What each symbol does to the items:
w235 de w325
w235 ku w674
w235 si w674
w973 de w236
w973 ku w820
w973 si w820
w41 de w74
w41 ku w220
w41 si w220
w199 de w367
w199 ku w981
w199 si w720
w236 de w81
w236 ku w82
w236 si w637
w680 de w808
w680 ku w446
w680 si w446
w841 de w725
w841 ku w423
w841 si w423
w118 de w156
w118 ku w827
w118 si w866
w745 de w611
w745 ku w738
w745 si w738
w637 de w655
w637 ku w745
w637 si w256
w866 de w143
w866 ku w224
w866 si w235
w738 de w591
w738 ku w62
w738 si w875
w421 de w903
w421 ku w866
w421 si w913
w701 de w665
w701 ku w63
w701 si w63
w989 de w665
w989 ku w701
w989 si w701
w468 de w771
w468 ku w280
w468 si w280
w827 de w87
w827 ku w367
w827 si w367
w934 de w747
w934 ku w680
w934 si w680
w595 de w423
w595 ku w841
w595 si w156
w725 de w63
w725 ku w523
w725 si w725
w740 de w263
w740 ku w101
w740 si w529
w903 de w666
w903 ku w844
w903 si w844
w820 de w82
w820 ku w533
w820 si w41
w224 de w459
w224 ku w402
w224 si w402
w529 de w740
w529 ku w655
w529 si w655
w23 de w866
w23 ku w176
w23 si w176
w556 de w246
w556 ku w665
w556 si w665
w523 de w874
w523 ku w87
w523 si w87
w402 de w529
w402 ku w637
w402 si w199
w158 de w747
w158 ku w771
w158 si w771
w843 de w238
w843 ku w923
w843 si w241
w475 de w62
w475 ku w981
w475 si w158
w446 de w963
w446 ku w24
w446 si w24
w963 de w562
w963 ku w446
w963 si w841
w81 de w263
w81 ku w745
w81 si w745
w666 de w345
w666 ku w119
w666 si w119
w685 de w41
w685 ku w754
w685 si w754
w83 de w311
w83 ku w989
w83 si w556
w667 de w138
w667 ku w248
w667 si w248
w966 de w280
w966 ku w311
w966 si w311
w459 de w138
w459 ku w236
w459 si w591
w482 de w138
w482 ku w896
w482 si w866
w656 de w235
w656 ku w419
w656 si w419
w694 de w382
w694 ku w172
w694 si w172
w611 de w258
w611 ku w138
w611 si w325
w241 de w252
w241 ku w295
w241 si w295
w918 de w248
w918 ku w181
w918 si w235
w964 de w482
w964 ku w23
w964 si w523
w360 de w280
w360 ku w533
w360 si w533
w869 de w24
w869 ku w875
w869 si w725
w601 de w41
w601 ku w591
w601 si w591
w449 de w160
w449 ku w696
w449 si w160
w883 de w841
w883 ku w903
w883 si w903
w833 de w258
w833 ku w143
w833 si w143
w771 de w468
w771 ku w360
w771 si w360
w246 de w754
w246 ku w685
w246 si w685
w382 de w963
w382 ku w883
w382 si w883
w747 de w701
w747 ku w36
w747 si w36
w192 de w637
w192 ku w256
w192 si w913
w591 de w220
w591 ku w449
w591 si w248
w160 de w556
w160 ku w966
w160 si w966
w62 de w601
w62 ku w593
w62 si w248
w325 de w611
w325 ku w667
w325 si w667
w220 de w475
w220 ku w853
w220 si w160
w593 de w696
w593 ku w468
w593 si w468
w119 de w964
w119 ku w903
w119 si w258
w808 de w814
w808 ku w963
w808 si w963
w844 de w119
w844 ku w833
w844 si w833
w383 de w172
w383 ku w156
w383 si w156
w74 de w747
w74 ku w475
w74 si w475
w448 de w160
w448 ku w81
w448 si w745
w248 de w966
w248 ku w294
w248 si w294
w923 de w241
w923 ku w448
w923 si w448
w913 de w235
w913 ku w482
w913 si w482
w258 de w258
w258 ku w312
w258 si w312
w562 de w869
w562 ku w152
w562 si w152
w143 de w312
w143 ku w101
w143 si w101
w63 de w869
w63 ku w853
w63 si w853
w720 de w383
w720 ku w825
w720 si w825
w311 de w360
w311 ku w246
w311 si w246
w176 de w224
w176 ku w406
w176 si w224
w665 de w685
w665 ku w397
w665 si w263
w294 de w923
w294 ku w158
w294 si w459
w238 de w820
w238 ku w843
w238 si w843
w345 de w913
w345 ku w406
w345 si w964
w825 de w156
w825 ku w666
w825 si w666
w700 de w402
w700 ku w192
w700 si w192
w295 de w973
w295 ku w263
w295 si w263
w36 de w63
w36 ku w981
w36 si w449
w138 de w238
w138 ku w896
w138 si w896
w874 de w561
w874 ku w683
w874 si w683
w280 de w556
w280 ku w989
w280 si w989
w181 de w220
w181 ku w252
w181 si w252
w367 de w963
w367 ku w383
w367 si w754
w252 de w256
w252 ku w973
w252 si w406
w561 de w827
w561 ku w199
w561 si w199
w655 de w256
w655 ku w740
w655 si w235
w683 de w199
w683 ku w382
w683 si w382
w101 de w406
w101 ku w529
w101 si w694
w374 de w720
w374 ku w83
w374 si w63
w569 de w446
w569 ku w523
w569 si w869
w263 de w820
w263 ku w601
w263 si w696
w674 de w238
w674 ku w918
w674 si w176
w423 de w118
w423 ku w561
w423 si w561
w152 de w24
w152 ku w367
w152 si w118
w172 de w883
w172 ku w808
w172 si w421
w156 de w421
w156 ku w345
w156 si w963
w87 de w683
w87 ku w694
w87 si w694
w419 de w674
w419 ku w236
w419 si w238
w526 de w294
w526 ku w325
w526 si w325
w256 de w656
w256 ku w674
w256 si w611
w312 de w176
w312 ku w241
w312 si w406
w24 de w841
w24 ku w595
w24 si w808
w696 de w966
w696 ku w83
w696 si w83
w406 de w700
w406 ku w740
w406 si w655
w896 de w973
w896 ku w923
w896 si w923
w853 de w374
w853 ku w814
w853 si w814
w397 de w754
w397 ku w41
w397 si w875
w981 de w853
w981 ku w808
w981 si w808
w814 de w569
w814 ku w562
w814 si w562
w875 de w934
w875 ku w374
w875 si w374
w533 de w989
w533 ku w523
w533 si w771
w82 de w745
w82 ku w74
w82 si w74
w754 de w36
w754 ku w934
w754 si w934

The rows follow the links: the fewer symbols apart two items are, the more alike their rows tend to be.

Each row is also shifted at random along 7 hidden directions that mean nothing.

Row, then item:
[56, -16, -77, -127, 58, 27, -8, 10, -60, 36, 9, 90, 33, 8, 60, 134, -42, -52, -3, -3, 80, 34, 5, -39, 38, -115, 64, 4, -161, 9, -22, -18, -61, -3, 70, 116, -60, -92, -49, 37, -20, 50, -5, 59, 2, 40, -12, 0, -22, -30, -27, -19, -69, 14]: w814
[-10, 31, -18, 48, -28, -120, -46, 34, 36, -101, 26, -1, -162, 90, -36, 112, 49, -53, -10, -8, 79, -37, -19, -43, 39, 40, -39, 4, -5, -76, 35, -21, -10, 72, 106, -18, 5, 63, 26, 19, 48, -18, 5, -27, 117, -18, 19, -38, -89, 26, 85, 4, -111, 13]: w81
[142, -67, 55, -83, 14, 47, -67, 11, -34, 57, -42, -4, 82, -94, 22, -34, 35, 61, 68, -4, -6, -57, 33, -29, -22, -4, 11, 117, -5, -28, -7, -12, -74, 31, 5, -14, 15, -14, -22, 9, -66, 24, -10, -6, -105, -89, 32, 30, 89, 68, -22, 20, 68, 44]: w556
[83, 15, -32, -17, -20, -121, -58, -19, -100, -49, -142, 50, -13, 40, 74, 122, 99, 12, -44, -51, 127, -4, 49, -196, -98, -79, -69, 103, -45, -40, -24, 43, -88, 130, 115, 12, -69, 17, 107, 20, 4, 113, 6, -10, 42, -176, 19, -5, -120, -6, -5, 25, -119, 94]: w738
[152, -70, 26, -62, 31, 178, 61, -76, -18, 94, -26, 23, 162, -21, 84, -57, -78, 33, -4, 7, 18, 9, 32, -5, -89, -87, -6, 62, 59, 87, -59, 8, -104, -39, -171, -23, 101, 20, 32, -50, -93, 48, 25, 30, -93, 28, -8, 67, 40, 6, -69, -9, 78, -84]: w482
[33, -42, 57, -16, 15, -141, -31, 84, -10, 41, -58, 6, 104, -134, -38, 21, -41, 107, 43, -101, 11, -13, -33, 28, 25, 141, -78, 47, -36, -70, 11, 65, 26, 60, 126, 34, -47, 51, -46, -84, -46, 28, 21, 80, -36, -143, 35, -16, 53, 19, 15, 79, 48, 43]: w593
[254, 34, 48, 6, 24, 37, -72, -59, 24, -34, 2, -40, -6, -75, -80, 8, 1, -35, 39, -61, -3, -43, -15, 27, 59, 32, 28, 13, -17, -44, 96, 7, -30, 8, 45, 3, 60, 14, 29, 1, -33, -30, -4, -23, -12, 55, -4, -20, 54, 57, 14, 44, 69, -12]: w311
[-60, -23, -50, -33, 32, 89, 48, -44, 21, -22, 54, -3, -10, 21, -32, 53, -109, -67, 10, 47, 21, 11, -2, 7, 66, 25, 11, -27, -13, 48, 51, -10, -27, 21, -38, 12, 92, 19, 9, 68, -6, -12, 1, -8, 60, 173, 5, -7, -29, 101, 33, -1, 78, -95]: w918
[241, 33, -31, -118, -97, -27, -17, -147, -216, 62, -108, 48, 124, -39, -13, 55, 29, 98, -122, 15, 78, -32, 76, -127, -81, -88, -12, 96, -2, 7, -54, 19, -118, -2, 63, -26, -3, 20, 117, 30, -127, 48, -62, -29, -144, -167, -29, 74, 176, -120, -37, 6, -61, 21]: w683
[-122, -103, 32, -105, -20, 153, 136, -46, -70, 83, 28, 40, 121, -35, 2, 2, -126, 28, 26, 111, -18, 12, 32, 48, 44, 45, 90, 2, -1, 82, -54, -9, -38, -64, -130, -25, 80, -46, -37, 53, -58, -13, -20, 15, -72, 116, 20, 117, 150, 44, -24, -43, 111, -100]: w866
[-153, -93, 60, -51, 35, 0, 30, -8, -32, 80, 20, 21, 152, -67, -3, 89, -103, 115, 45, 19, 61, 62, 2, -8, 23, 103, -30, 9, -8, 22, 25, 31, -57, 61, 39, 20, 14, 22, -22, -54, -77, 51, 22, 38, -20, -3, -8, 59, 62, 82, -15, 6, 104, -75]: w294
[-117, -102, 5, -62, 54, 34, 24, 73, 1, 81, 93, 55, 18, 29, 16, 20, -49, 68, 68, 54, 43, -79, -45, 29, 26, 38, -3, 89, 33, -38, -38, -43, -63, -18, -36, -44, 42, 47, -67, 24, -33, -16, -14, 60, -61, -4, 55, 25, 64, 67, 30, -36, -6, -28]: w843
[7, -107, 56, -9, -22, 3, 25, 12, -24, 85, 93, -69, 64, -4, -67, -1, -108, 160, 59, -19, 36, -65, -74, 43, -26, 159, -43, 81, 46, -43, -10, 24, 12, -23, -39, -61, 12, 84, -6, -78, -43, -76, 3, 99, -146, -130, 55, 42, 135, 42, 0, -52, 88, 7]: w238
[138, -121, 119, -36, 41, -6, -36, 105, -3, 120, 116, -46, 109, -89, -33, 17, -42, 147, 123, 32, -9, 17, -45, 6, 60, 122, 22, 3, -51, -16, -1, 21, 33, -37, -6, 25, -93, -81, -122, -74, -35, -22, 25, 67, -149, -101, -17, 82, 109, 82, -40, -62, 109, 37]: w934
[-92, 34, -7, 26, 34, -54, -75, 35, -3, -73, 63, -22, -131, -1, -64, 79, 34, -70, 22, -3, 25, 4, -32, 16, 83, 42, 46, -75, -76, -61, 91, -47, 42, 60, 90, 56, -50, -57, -16, 55, 84, -31, -8, -29, 74, 53, -6, -34, -48, 48, 26, 32, -15, 39]: w747
[-5, -36, -13, 22, 107, -111, -18, 197, 141, 10, 104, 55, -11, -91, -124, -78, -56, -27, 74, 11, -84, -58, -84, 141, 174, 124, -51, -41, -30, -62, 60, -32, 97, -16, 92, 52, -23, 74, -173, 88, 36, -57, 27, 43, 70, 63, 59, -103, -18, 55, 99, 68, 17, -3]: w360
[-72, -29, -46, -112, 91, 52, 10, 82, 88, 95, 52, 114, 27, 29, 84, 76, -31, -41, 36, 17, -3, 52, 18, 27, 114, -97, 51, -41, -107, 16, -35, 6, -45, -58, 24, 96, -48, -87, -135, -24, -43, 58, 9, 47, 46, 138, -34, -10, -45, -13, -39, -51, -46, -35]: w24
[26, -101, 50, -34, 30, 23, 34, 178, 189, 78, 22, 80, 48, 61, 209, -147, -16, 78, 105, 75, -48, 70, -15, 97, -87, 37, -113, -17, 105, -25, -131, 29, -8, -3, -127, -42, -1, 43, -131, -202, -89, 40, 84, 78, -35, -33, 11, -18, -137, 43, 20, -30, 37, -66]: w252
[-100, 124, 0, 37, -73, 28, 21, -113, 31, -43, 38, -10, -88, 33, -4, -100, 34, -89, -115, 88, -66, 66, 25, 90, -3, -64, 15, -170, 79, 39, 38, -65, 32, -64, -83, -57, 65, -15, 62, 0, 17, -58, -36, -106, 21, 128, -62, -33, 43, -133, 33, 3, -25, -90]: w694
[-448, -142, -26, -24, -9, 107, 88, 78, -52, 76, 40, -34, 83, -13, -9, -131, -107, 99, 65, 123, -117, -13, 6, 5, -55, 68, 4, 63, 50, 111, -54, -21, 56, -24, -144, -40, 11, 10, -13, 103, 25, -45, -32, 25, -80, -6, 49, 40, 88, 94, -25, -34, 121, -26]: w235
[18, 8, -102, 135, -25, -5, 19, 54, -16, -94, 14, -156, -56, 35, -130, -207, -41, 33, -40, -4, -107, -66, -89, -29, -131, 35, -94, 80, 112, 74, -10, 2, 175, -15, -109, -28, -16, 104, 103, 126, 138, -129, -26, -6, -36, -156, 70, -83, -51, 53, 39, -1, 55, 67]: w674
[-420, -12, 47, -16, -31, 92, -65, -36, 7, -22, 41, -63, -128, 10, -9, 132, 70, -60, 118, -10, -18, -21, 71, 14, 119, 30, 176, 13, -23, -38, 60, -15, -59, -16, 61, -44, 42, -98, -2, 5, -13, -18, -30, -64, -1, 168, -23, 48, 75, 72, -41, -56, 48, 18]: w754
[-13, -23, -34, -28, 10, -34, -4, 41, 14, -26, 75, 33, -82, 96, -18, 57, -13, -11, 15, 35, 68, -68, -47, 19, 35, 36, -15, 33, 1, -88, 19, -67, -34, 33, 23, -61, 53, 67, -14, 37, 15, -41, -4, 28, -2, 9, 44, -19, -2, 31, 92, -21, -57, -4]: w973
[41, 98, -88, 32, -64, -23, -40, -131, -159, -70, 102, -106, -108, 14, -250, 70, 19, -47, -101, 6, 10, -111, -14, -81, 127, -18, 111, 45, -44, 16, 116, -55, 59, -82, 68, -14, 22, -5, 91, 212, 91, -125, -110, -74, -46, 31, -28, 6, 182, -23, 4, -51, -58, 51]: w367
[-109, 13, 39, 37, 26, 46, 3, 28, 143, 101, 56, -52, 21, 5, 85, -36, -30, 44, 43, -56, -90, 99, -17, 88, 27, 2, 6, -93, -4, 13, -21, 78, 43, -82, -21, 43, -70, -44, -70, -204, -47, 1, 43, 43, -17, 63, -70, -5, -42, -42, -79, -75, 58, 5]: w152
[125, -41, -26, 58, 33, -54, 30, 5, 36, -28, 120, -40, 11, 11, -147, 101, -108, 20, 34, -36, 82, -73, -98, 0, 126, 127, -34, 25, -26, -21, 88, -5, 12, -1, 52, 11, 60, 85, -23, 30, 21, -46, 14, 48, 60, 43, 13, 4, 0, 91, 59, -21, 28, -48]: w138
[199, 13, -93, -7, 16, -45, -18, -2, -94, 24, 31, 2, 39, -12, -55, 21, -4, 30, -78, 2, 4, -30, -30, -73, 6, -88, 18, 44, -91, 27, -4, -8, 27, -80, 46, 73, -97, -36, -6, 88, 39, -19, -36, 37, -53, -99, -10, -11, 49, -61, -26, -50, -74, 74]: w963
[-54, -174, 88, -184, 61, 12, -1, 129, -143, 142, 59, 125, 223, -95, 68, -82, -29, 191, 55, 260, 20, 71, -8, -14, -99, 9, -58, -13, 3, 33, -81, -118, -54, 39, -94, 26, -57, -40, -99, 69, -63, 43, -30, 19, -182, -200, 22, 89, 144, 35, 7, 19, 50, -18]: w475
[-280, 45, 70, 13, -11, 35, -25, -65, 4, -29, -46, -41, -15, -13, 110, -92, 33, -9, -6, 68, -29, 143, 23, 48, -143, -42, -58, -124, 84, 27, 14, -40, -14, 105, -89, -17, -9, -17, 83, -81, -9, 42, 6, -72, 8, -4, -36, -2, -61, -14, -28, 41, 70, -48]: w62
[-298, -28, 71, 152, -70, -113, 22, 29, 0, -27, 48, -183, 0, -6, -129, -4, -29, 180, 56, -51, -23, 16, -73, -2, -54, 263, -88, -23, 99, -4, 23, 76, 146, 52, 15, -68, -53, 86, 76, -116, 49, -72, 24, 28, -15, -125, 16, 11, 29, 80, -11, -44, 138, 22]: w459
[-221, -9, 40, 20, -15, -74, -35, 53, 24, -52, 15, -5, -59, 31, 31, 14, 71, 22, 36, 49, 14, 36, 8, -4, -19, 53, -32, -56, 39, -48, 19, -29, -6, 75, 35, -31, -25, 1, 10, 0, 8, 18, -8, -42, 50, -34, -6, -17, -64, 42, 29, -4, 6, -5]: w601
[-52, -20, 20, 29, -33, -20, 63, -26, -111, 8, -172, 58, 43, 16, 122, 81, 60, -10, -35, -83, 67, -29, 29, -98, -127, -59, 7, 65, -18, 18, -88, 52, -43, 55, -14, -8, -13, -27, 81, -16, 31, 95, 3, 43, 14, -120, 40, 68, -72, -89, -49, 49, -84, 81]: w258
[-510, -3, -108, 97, 42, 100, 68, 106, 201, -41, 9, 14, -116, 89, 69, -143, 34, -127, 45, 16, -164, -28, 32, 40, 21, -83, 22, 2, 73, 82, -21, -13, 38, -74, -147, -24, 42, -22, -49, 122, 93, -10, 7, -43, 162, 201, 29, -89, -183, 41, -12, -37, -29, -36]: w913

From each start, follow one symbol. Which item do you reach?
Answer with the item's name.
new walk
[-220, -61, 43, 55, -32, -63, 66, 43, -139, 34, -86, 42, 58, -9, 17, 8, 69, 66, -17, -34, 23, -90, 9, -75, -85, 9, 22, 59, 19, 3, -66, 4, 17, -11, -20, -44, -58, -42, 21, 78, 87, 22, -26, 51, -25, -176, 50, 93, 47, -53, -60, 20, -58, 107]
de -> w119
new walk
[161, 27, 25, 64, -41, -140, -21, 26, 131, -87, 42, -48, -117, 99, -29, 150, -15, 0, 46, -98, 89, -25, -57, 26, 87, 154, -67, -3, 0, -119, 33, 84, 32, 56, 137, -45, 13, 99, 0, -173, -2, -26, 62, 44, 92, 40, -5, -21, -101, 56, 78, -26, -24, -32]
si -> w637
new walk
[233, 9, 56, 0, 14, 45, -68, -95, -85, -16, 3, -60, 69, -116, -97, -88, -4, 34, 4, 0, -1, -41, -21, -13, -47, 32, -16, 38, 35, -15, 83, -53, -7, 54, -33, -2, 51, 27, 81, 63, -4, -33, -34, -51, -99, -73, 16, -10, 109, 55, 5, 67, 105, 20]
si -> w311
new walk
[82, -52, -68, -3, 40, -107, 3, 155, 44, -35, 88, 86, -83, 92, -50, 61, 1, -31, 21, -3, 84, -147, -84, -11, 97, 51, -42, 88, -33, -84, -12, -50, -2, -7, 83, -13, 11, 79, -84, 112, 55, -47, -10, 63, 63, -33, 82, -44, -58, 45, 111, -19, -118, 36]
ku -> w295
new walk
[84, -42, 49, -39, 6, 77, 33, -54, 17, 123, 47, 28, 107, -30, 11, 74, -27, 38, 33, -30, 12, -23, 40, 6, 98, -12, 84, 24, -30, 30, -15, 33, -69, -101, -13, 13, 31, -57, -46, -33, -82, 12, -19, 21, -38, 88, -47, 96, 103, -13, -46, -66, 34, -54]
ku -> w345
new walk
[227, 31, 61, 50, -23, -180, -53, 73, 189, -60, 12, -10, -129, 45, -7, 164, 49, -32, 77, -133, 86, -29, -4, 46, 136, 166, -47, -5, -10, -171, 31, 91, 5, 59, 191, -22, -1, 54, -53, -212, -46, 9, 86, 59, 103, 32, -5, -49, -112, 29, 87, 10, -56, 0]
si -> w696
new walk
[-63, -67, 19, 91, 19, -44, 48, 126, 136, 81, -85, 39, 71, 5, 73, -32, 55, 45, 80, -108, -68, -77, 41, -40, 13, 16, -16, 107, 19, 30, -108, 124, 14, -71, -11, -30, -60, -16, -80, -51, -4, 60, 53, 76, 69, -57, 29, 18, -96, -8, -56, -35, -11, 56]
de -> w913
new walk
[-177, -102, -30, -76, -17, 52, 107, 111, -28, -1, 55, 42, 37, -2, -63, -1, -108, -15, 40, 115, -43, -41, 13, 33, 96, 115, 55, 14, -14, 64, -55, -20, 53, -52, -56, -10, 44, -23, -106, 137, 33, -68, -4, 30, 4, 112, 82, 44, 56, 108, 37, -10, 59, -35]
de -> w224
new walk
[-71, -64, 20, 29, 66, -73, 23, 98, 124, 74, -66, 16, 128, -40, 77, 27, -21, 84, 81, -82, -27, 73, 30, -50, 2, 43, -104, 26, -3, 28, -37, 137, -6, 47, 38, 68, -62, 15, -44, -124, -55, 127, 70, 69, 75, -37, 2, -8, -158, 63, -43, 3, 47, -26]
de -> w294
new walk
[-27, -11, 52, -61, 10, 60, -6, -29, 0, 49, 76, -18, 6, -22, 10, 138, -44, -14, 67, -38, 39, 86, -8, 34, 96, 41, 102, -67, -98, -6, 42, 24, -9, -53, 43, 51, -31, -101, -30, -112, -33, -11, 2, 42, -42, 109, -50, 58, 66, 7, -58, -58, 55, -6]
si -> w446
new walk
[342, 118, -121, 47, 20, 20, -25, -88, 31, -24, -25, -19, -30, 25, -20, -50, 43, -94, -107, -48, -40, -25, 14, -62, 2, -189, -9, 20, -14, 55, 19, 7, 6, -81, -29, 25, 12, -2, 53, 67, 15, -2, -15, -64, 33, 31, -43, -62, -67, -93, -23, -40, -78, -2]
si -> w866
new walk
[-40, -29, 26, -96, 11, 34, -79, -31, -120, 9, -52, 21, 7, -37, 80, 114, 61, -3, 31, -8, 72, 31, 65, -92, -34, -69, 65, 56, -92, -27, -8, 11, -105, 83, 72, 50, -46, -99, 18, -23, -37, 73, -5, -12, -50, -34, -19, 42, 17, 28, -66, 7, -8, 63]
ku -> w981
new walk
[123, 15, 31, 38, -39, -92, -16, -30, -56, -71, 20, -60, -35, 38, -66, 51, -3, 61, -28, 40, 81, -3, -45, -37, -42, 95, -73, -36, 26, -41, 29, -19, 20, 82, 42, -45, -11, 56, 71, -18, 41, -46, -3, -23, 4, -109, 0, 12, 0, 19, 70, 4, 7, -3]
de -> w611
new walk
[-66, 4, -34, 30, -30, 41, 68, -61, -74, -12, 54, 6, 0, 25, -117, 46, -7, -53, -48, -3, 14, -120, 4, -35, 91, -20, 104, 35, -34, 47, 26, -21, 3, -93, -23, -31, 60, -39, 15, 202, 76, -31, -60, -21, 24, 66, 24, 66, 91, -15, -11, -28, -63, 0]
ku -> w866
new walk
[-184, -10, 87, -25, 10, 80, -59, -19, 23, 25, -51, 2, -4, -72, 80, -111, 55, 7, 61, 15, -45, 24, 30, 50, -84, -23, -7, 0, 93, -38, 8, -32, -40, 68, -64, -36, 22, -6, 25, -48, -57, 26, -2, -57, -68, -3, -1, -8, 40, 26, -30, 39, 97, -15]
de -> w966
